Here is a tiny trained network, its code and every weight. The questions are about switching its units off for an input and a class, where a switched-off unit gives its printed mean instead of its output.

import numpy as np


def w(rows, s, z=0):
    codes = np.array(rows[::2]) - 128.0
    scale = np.full(codes.shape[1], s)
    scale[-1] = z or s
    return codes * scale


def f(y):
    return np.maximum(y, 0)


def log_softmax(a):
    a = a - a.max(-1, keepdims=True)
    return a - np.log(np.exp(a).sum(-1, keepdims=True))


def net(x, mask):
    res = np.array(x, float).reshape(1, 7) / 4 @ E
    y = f(res @ A[0][:, :-1].T + A[0][:, -1])
    res = res + np.where(mask, y, B[0][:, -1]) @ B[0][:, :-1]
    return log_softmax(res[-1] @ U[:, :-1].T + U[:, -1])


A, B = {}, {}
E = w([
[242,126,166,192,139,202],'x0',
[125,127,126,127,130,132],'x1',
[131,132,127,126,122,125],'x2',
[138,136,125,121,115,128],'x3',
[119,119,131,133,137,133],'x4',
[203,115,146,50,236,113],'x5',
[140,1,130,92,51,146],'x6',
],0.0097)
A[0] = w([
[213,111,136,241,107,194,173],'n1',
[86,100,150,150,69,119,254],'n2',
[177,105,119,25,218,117,175],'n3',
[165,34,139,56,97,166,125],'n4',
[111,80,97,110,101,137,100],'n5',
[62,208,129,133,166,90,176],'n6',
[235,159,147,193,230,147,113],'n7',
[197,5,148,143,71,168,63],'n8',
[130,107,133,128,101,110,122],'n9',
[98,59,117,101,92,101,180],'n10',
],0.014,0.0057)
B[0] = w([
[115,213,129,219,137,105,249],'n1',
[143,125,61,109,68,175,222],'n2',
[137,109,215,54,198,78,250],'n3',
[108,55,128,126,138,44,228],'n4',
[140,120,150,100,135,165,173],'n5',
[114,178,74,163,150,75,216],'n6',
[137,145,174,82,89,250,254],'n7',
[104,212,52,16,172,122,237],'n8',
[106,123,138,114,113,150,153],'n9',
[162,74,125,100,107,165,212],'n10',
],0.021,0.014)
U = w([
[107,160,79,156,102,109,237],'0',
[174,108,153,90,88,209,80],'1',
[130,163,171,116,173,83,217],'2',
[157,35,170,131,135,65,4],'3',
[136,159,152,254,94,132,19],'4',
],0.0094,0.0036)

Each question gives the input, the list of numbers given to net, and the class t.
The units are the neurons (one row each of A and B). Each row of codes is followed by its name. A weight is (code - 128) times the scale printed after its matrix; where a second scale follows, it is the last column's (A, B and U).
mask holds one flag per neuron, in row order. A switched-off neuron (its flag False) gives its mean, the last column of its row in B, instead of its output. The means were averaged over made-up inputs and are rounded, as every weight is.
A unit's drop is (log p(t) with every unit on - log p(t) with that unit switched off) / (log p(t) with every unit on - log p(t) with every unit switched off).
unit that matters most: the unit with the biggest drop
k most important neurons: the k neurons with the biggest drops, biggest first
drop of u: that unit's drop, to one decimal
input [-8,-5,-6,7,7,-2,-7], class 0: unit that matters most : n3
input [0,4,1,3,6,3,5], class 3: 2 most important neurons : [n4; n1]
input [-5,5,7,7,7,4,1], class 3: 2 most important neurons : [n8; n1]
input [3,7,-1,-1,3,-8,0], class 4: 2 most important neurons : [n1; n8]
input [0,3,7,5,2,1,7], class 3: 2 most important neurons : [n4; n7]
input [-6,-6,1,-3,-7,-4,2], class 1: 2 most important neurons : [n1; n10]
input [2,-5,3,1,6,0,-8], class 4: 2 most important neurons : [n6; n8]
input [-5,1,-5,2,-3,0,2], class 1: 2 most important neurons : [n1; n3]
input [-6,3,3,-8,-1,-1,-1], class 0: 2 most important neurons : [n3; n7]
input [6,-2,3,5,-3,-2,6], class 0: 2 most important neurons : [n3; n8]
input [0,-2,7,-3,5,2,5], class 3: 3 most important neurons : [n7; n4; n1]
input [0,5,4,0,-2,-1,-3], class 0: 2 most important neurons : [n3; n1]
input [3,-4,8,-2,6,1,-4], class 1: 2 most important neurons : [n7; n4]
input [-8,-5,-7,-3,1,-1,6], class 1: unit that matters most : n2
input [4,-4,8,-8,0,5,6], class 2: drop of n8 : 1.2
input [-4,8,7,-7,0,3,2], class 3: drop of n7 : 0.1
input [3,-1,4,8,6,-5,-2], class 4: drop of n8 : 0.2
